Below are the code and all the weights of a small trained network. Each question names an input and a class and asks about switching units off, where a switched-off unit gives its printed mean instead of its output.

import numpy as np


def w(rows, s, z=0):
    codes = np.array(rows[::2]) - 128.0
    scale = np.full(codes.shape[1], s)
    scale[-1] = z or s
    return codes * scale


def f(y):
    return y / 2 * (1 + np.tanh(0.7978845608 * (y + 0.044715 * y**3)))


def log_softmax(a):
    a = a - a.max(-1, keepdims=True)
    return a - np.log(np.exp(a).sum(-1, keepdims=True))


def net(x, mask):
    res = np.array(x, float).reshape(1, 8) / 4 @ E
    y = f(res @ A[0][:, :-1].T + A[0][:, -1])
    res = res + np.where(mask, y, B[0][:, -1]) @ B[0][:, :-1]
    return log_softmax(res[-1] @ U[:, :-1].T + U[:, -1])


A, B = {}, {}
E = w([
[230,155,142,230,113,130,97,77],'x0',
[119,129,129,136,126,140,131,125],'x1',
[239,44,185,80,148,146,76,122],'x2',
[22,109,150,116,2,51,65,113],'x3',
[133,196,82,127,161,143,61,190],'x4',
[123,124,125,125,138,127,123,128],'x5',
[153,143,129,120,133,104,133,140],'x6',
[128,128,133,130,121,127,131,134],'x7',
],0.0069)
A[0] = w([
[162,127,115,142,136,204,159,162,3],'neuron 1',
[106,132,235,146,106,53,70,160,21],'neuron 2',
[116,161,23,120,132,147,89,223,128],'neuron 3',
[166,149,32,93,160,167,129,100,84],'neuron 4',
[100,245,83,185,82,62,220,144,44],'neuron 5',
[200,148,105,227,63,120,96,98,88],'neuron 6',
[171,151,121,118,183,204,222,135,88],'neuron 7',
[144,133,172,235,126,93,165,16,89],'neuron 8',
[241,52,157,45,90,125,73,161,93],'neuron 9',
[115,70,125,1,109,109,231,109,125],'neuron 10',
],0.0077,0.0055)
B[0] = w([
[89,115,126,7,98,40,95,138,127],'neuron 1',
[116,61,84,70,93,96,118,128,157],'neuron 2',
[146,143,162,134,191,138,136,84,209],'neuron 3',
[72,136,128,116,88,90,89,67,157],'neuron 4',
[177,57,55,116,142,164,118,102,217],'neuron 5',
[61,159,177,43,164,147,135,194,219],'neuron 6',
[100,63,134,147,32,45,42,183,234],'neuron 7',
[148,170,149,84,176,153,92,156,215],'neuron 8',
[145,121,102,174,101,187,166,119,253],'neuron 9',
[168,190,176,135,197,141,89,172,252],'neuron 10',
],0.011,0.0043)
U = w([
[138,173,157,139,188,114,90,83,249],'0',
[115,168,127,169,140,117,114,144,230],'1',
[109,227,168,62,194,136,96,189,56],'2',
[134,174,113,197,113,92,155,153,223],'3',
[103,83,79,82,42,2,76,139,2],'4',
[159,108,64,187,129,185,158,59,116],'5',
],0.0088,0.0074)

Each question gives the input, the list of numbers given to net, and the class t.
The units are the neurons (one row each of A and B). Each row of codes is followed by its name. A weight is (code - 128) times the scale printed after its matrix; where a second scale follows, it is the last column's (A, B and U).
mask holds one flag per neuron, in row order. A switched-off neuron (its flag False) gives its mean, the last column of its row in B, instead of its output. The means were averaged over made-up inputs and are rounded, as every weight is.
A unit's drop is (log p(t) with every unit on - log p(t) with that unit switched off) / (log p(t) with every unit on - log p(t) with every unit switched off).
The circuit of an input: a set's keep is (log p(t) with only the set's units on - log p(t) with every unit switched off) / (log p(t) with every unit on - log p(t) with every unit switched off). Starting from all 10 units, units are removed one at a time, each time the one whose removal leaves the highest keep (on an exact tie, the one counted first), for as long as the keep stays at least 0.8.
circuit, biggest first: the units of the circuit, biggest drop first
top k neurons: the k neurons with the biggest drops, biggest first
drop of u: that unit's drop, to one decimal
input [-6,-6,-5,4,-7,3,2,2], class 0: circuit, biggest first	neuron 10; neuron 6
input [3,4,-7,1,5,-2,-2,3], class 5: circuit, biggest first	neuron 5
input [-5,-4,-6,-2,0,-3,5,0], class 5: circuit, biggest first	neuron 5; neuron 6
input [4,-5,-1,-6,2,4,0,-2], class 4: top 2 neurons	neuron 7; neuron 10
input [8,5,-1,8,-7,3,-3,3], class 2: top 3 neurons	neuron 8; neuron 6; neuron 7
input [4,-8,-3,2,-1,-3,2,-1], class 2: circuit, biggest first	neuron 6; neuron 8
input [-4,-1,8,0,-6,8,7,3], class 5: top 4 neurons	neuron 9; neuron 6; neuron 8; neuron 7
input [8,7,-1,-8,-6,-3,3,-4], class 2: circuit, biggest first	neuron 8; neuron 6
input [-6,-5,-3,2,7,-2,4,-5], class 0: top 2 neurons	neuron 3; neuron 6
input [8,-3,7,7,3,5,-6,2], class 2: top 4 neurons	neuron 6; neuron 7; neuron 8; neuron 5
input [5,-6,8,-3,5,-1,3,-4], class 5: top 3 neurons	neuron 9; neuron 10; neuron 8
input [-5,-3,8,0,2,8,7,-1], class 5: top 2 neurons	neuron 9; neuron 6
input [-4,4,8,-1,7,2,2,-3], class 5: circuit, biggest first	neuron 9; neuron 6
input [7,2,8,0,5,4,1,6], class 5: circuit, biggest first	neuron 9
input [-4,-5,7,-8,1,1,-3,6], class 4: top 2 neurons	neuron 7; neuron 1
input [-3,4,-3,-6,8,-5,3,-3], class 0: circuit, biggest first	neuron 3; neuron 6
input [-8,5,-3,7,0,-7,-3,-6], class 2: top 3 neurons	neuron 10; neuron 7; neuron 9
input [2,-5,8,-1,7,5,1,-7], class 5: top 2 neurons	neuron 9; neuron 10
input [-1,3,3,7,-8,2,-4,-7], class 0: top 2 neurons	neuron 10; neuron 7
input [7,-6,-2,2,5,-3,6,4], class 2: circuit, biggest first	neuron 6
input [8,-4,-4,6,6,7,-1,6], class 2: drop of neuron 6	1.1
input [1,-2,3,-8,-5,-8,-2,1], class 4: drop of neuron 7	0.7
input [-3,-6,8,3,6,5,-7,7], class 5: drop of neuron 7	0.1
input [7,8,2,3,5,1,-4,-5], class 2: drop of neuron 3	0.0
